[[ 36  29 -34 -19  -6  14 -12 -13 -21  17 -21 -13 -35  18]
 [  2 -11 -12 -13 -44 -20  -4  -8 -33  -5 -27  29 -23 -27]
 [-23 -28  32   0  26  13  21   1  26 -21  30  -2  26 -14]
 [ 15   2  -5 -34  41  45   2 -25  24  -5  19 -39  -4   2]
 [-17  -5  -7  26 -24 -52   1  17  -4   9  -2  68  -6 -14]]
->
[[-35  18  36  29 -34 -19  -6  14 -12 -13 -21  17 -21 -13]
 [-23 -27   2 -11 -12 -13 -44 -20  -4  -8 -33  -5 -27  29]
 [ 26 -14 -23 -28  32   0  26  13  21   1  26 -21  30  -2]
 [ -4   2  15   2  -5 -34  41  45   2 -25  24  -5  19 -39]
 [ -6 -14 -17  -5  -7  26 -24 -52   1  17  -4   9  -2  68]]

[[ 18 -28  -9 -27  10]
 [-47   6  75  62   2]
 [  5  20 -13 -22 -22]
 [ 14 -33 -11  -7   8]
 [ 11 -36 -21 -33  55]
 [ 23  22 -13  -1   1]
 [ 13 -27 -18 -14   9]]
->
[[-27  10  18 -28  -9]
 [ 62   2 -47   6  75]
 [-22 -22   5  20 -13]
 [ -7   8  14 -33 -11]
 [-33  55  11 -36 -21]
 [ -1   1  23  22 -13]
 [-14   9  13 -27 -18]]

[[ 17 -23  -1  33 -37  16   8 -20]
 [-20   7  18 -29   4 -27  40   6]
 [-23   5  16 -32   0 -27  38   6]
 [ -5  21   4  -1  18   6 -55  10]]
->
[[  8 -20  17 -23  -1  33 -37  16]
 [ 40   6 -20   7  18 -29   4 -27]
 [ 38   6 -23   5  16 -32   0 -27]
 [-55  10  -5  21   4  -1  18   6]]

[[-58  15  24 -34 -52  -6 -75  -7 -18  32  -4 -17  -8  -4]
 [ -2  26  38 -47 -14 -30  -1 -69  54 -57  -8 -24 -68  54]]
->
[[ -8  -4 -58  15  24 -34 -52  -6 -75  -7 -18  32  -4 -17]
 [-68  54  -2  26  38 -47 -14 -30  -1 -69  54 -57  -8 -24]]

[[-23 -57  -2 -34  24  39]
 [ 39  -4 -14  59  23 -46]
 [-12 -33  13 -30 -14  58]
 [-31 -22  -5 -65   8 -50]
 [-44 -66 -40  22  18  13]
 [-68  29 -42 -32  18  -2]
 [-58  63 -12  40  23  14]
 [  3  11  28 -26   3  54]
 [-41  26 -30 -40 -19  44]
 [-51  14  -4  30 -52 -50]
 [ -9  -1 -45  -1  14  17]]
->
[[ 24  39 -23 -57  -2 -34]
 [ 23 -46  39  -4 -14  59]
 [-14  58 -12 -33  13 -30]
 [  8 -50 -31 -22  -5 -65]
 [ 18  13 -44 -66 -40  22]
 [ 18  -2 -68  29 -42 -32]
 [ 23  14 -58  63 -12  40]
 [  3  54   3  11  28 -26]
 [-19  44 -41  26 -30 -40]
 [-52 -50 -51  14  -4  30]
 [ 14  17  -9  -1 -45  -1]]

[[ 50 -18 -26]
 [ 55 -14 -27]
 [ 53 -12 -27]
 [ 47 -20 -26]]
->
[[-18 -26  50]
 [-14 -27  55]
 [-12 -27  53]
 [-20 -26  47]]
---
[[-22 -64 -33 -32  13  44  17  25 -10]
 [  5  37 -21  18 -21 -20   5  37  15]
 [  9  -5 -34  -5  -5  26  10  42  29]
 [  1 -15 -12 -11  31  11  -8   7 -38]
 [-14  24  52  -6  32 -33 -32 -26 -63]
 [ -8  22  21  20  30  -3 -13  -4 -65]
 [  2 -36 -26 -13 -13  22  12  17  53]
 [  3   7   8  25  12 -12   5 -15 -27]]
->
[[-10  25  17  44  13 -32 -33 -64 -22]
 [ 15  37   5 -20 -21  18 -21  37   5]
 [ 29  42  10  26  -5  -5 -34  -5   9]
 [-38   7  -8  11  31 -11 -12 -15   1]
 [-63 -26 -32 -33  32  -6  52  24 -14]
 [-65  -4 -13  -3  30  20  21  22  -8]
 [ 53  17  12  22 -13 -13 -26 -36   2]
 [-27 -15   5 -12  12  25   8   7   3]]

[[-16  14  -5 -26 -69  52 -76  -8]
 [ 15  37  21 -67  11  13 -75  46]
 [ 40   5  45   2  28 -49  -1  13]
 [ 27  28  30 -28  -7 -36 -67  40]
 [-29 -11 -15  -5 -64  25 -71  -3]
 [ 17 -22  -4 -10 -10  49  27 -62]
 [-29 -33 -34  10 -38  66  22 -51]
 [ 22  31  26 -28  29 -38 -40  48]
 [-49 -25 -33  41 -17  37  42 -42]]
->
[[ -8 -76  52 -69 -26  -5  14 -16]
 [ 46 -75  13  11 -67  21  37  15]
 [ 13  -1 -49  28   2  45   5  40]
 [ 40 -67 -36  -7 -28  30  28  27]
 [ -3 -71  25 -64  -5 -15 -11 -29]
 [-62  27  49 -10 -10  -4 -22  17]
 [-51  22  66 -38  10 -34 -33 -29]
 [ 48 -40 -38  29 -28  26  31  22]
 [-42  42  37 -17  41 -33 -25 -49]]

[[ -2  18  22  -9  -8   6   2]
 [-18 -13   0  -4  -3 -13  -4]
 [ 73  -3 -17 -40  20 -60  52]
 [-10  -3  -4 -21  -5  -3   4]
 [ 12 -35 -25  59 -40 -11 -47]
 [-18  -8   2  15   6 -13   9]
 [ -7  -4  -5  15   8 -15  -4]]
->
[[  2   6  -8  -9  22  18  -2]
 [ -4 -13  -3  -4   0 -13 -18]
 [ 52 -60  20 -40 -17  -3  73]
 [  4  -3  -5 -21  -4  -3 -10]
 [-47 -11 -40  59 -25 -35  12]
 [  9 -13   6  15   2  -8 -18]
 [ -4 -15   8  15  -5  -4  -7]]

[[-44 -47 -62]
 [ 16  42  62]]
->
[[-62 -47 -44]
 [ 62  42  16]]

[[  1  -2]
 [  1   0]
 [  3 -60]
 [  0  -5]
 [  0 -13]
 [  0  -6]
 [  0 -50]
 [ -2  -1]
 [ -1 -48]
 [ -9   4]
 [  0   0]]
->
[[ -2   1]
 [  0   1]
 [-60   3]
 [ -5   0]
 [-13   0]
 [ -6   0]
 [-50   0]
 [ -1  -2]
 [-48  -1]
 [  4  -9]
 [  0   0]]

[[-69  26 -13 -52 -46 -13  21  52 -17  72]
 [ 31 -41   3  27   3  22 -14 -15  -7 -25]
 [-16 -18 -73  20 -21   6 -17  -5 -42  26]
 [ -3  33  20   2  11  20  61  38  -1 -24]
 [ -5   6 -25   5  -5  40  -5  11 -23   2]
 [  6  11 -41  38  15 -27  29 -15 -10 -25]
 [ -6 -18  -4  -1   1 -38 -22 -14  20  22]]
->
[[ 72 -17  52  21 -13 -46 -52 -13  26 -69]
 [-25  -7 -15 -14  22   3  27   3 -41  31]
 [ 26 -42  -5 -17   6 -21  20 -73 -18 -16]
 [-24  -1  38  61  20  11   2  20  33  -3]
 [  2 -23  11  -5  40  -5   5 -25   6  -5]
 [-25 -10 -15  29 -27  15  38 -41  11   6]
 [ 22  20 -14 -22 -38   1  -1  -4 -18  -6]]
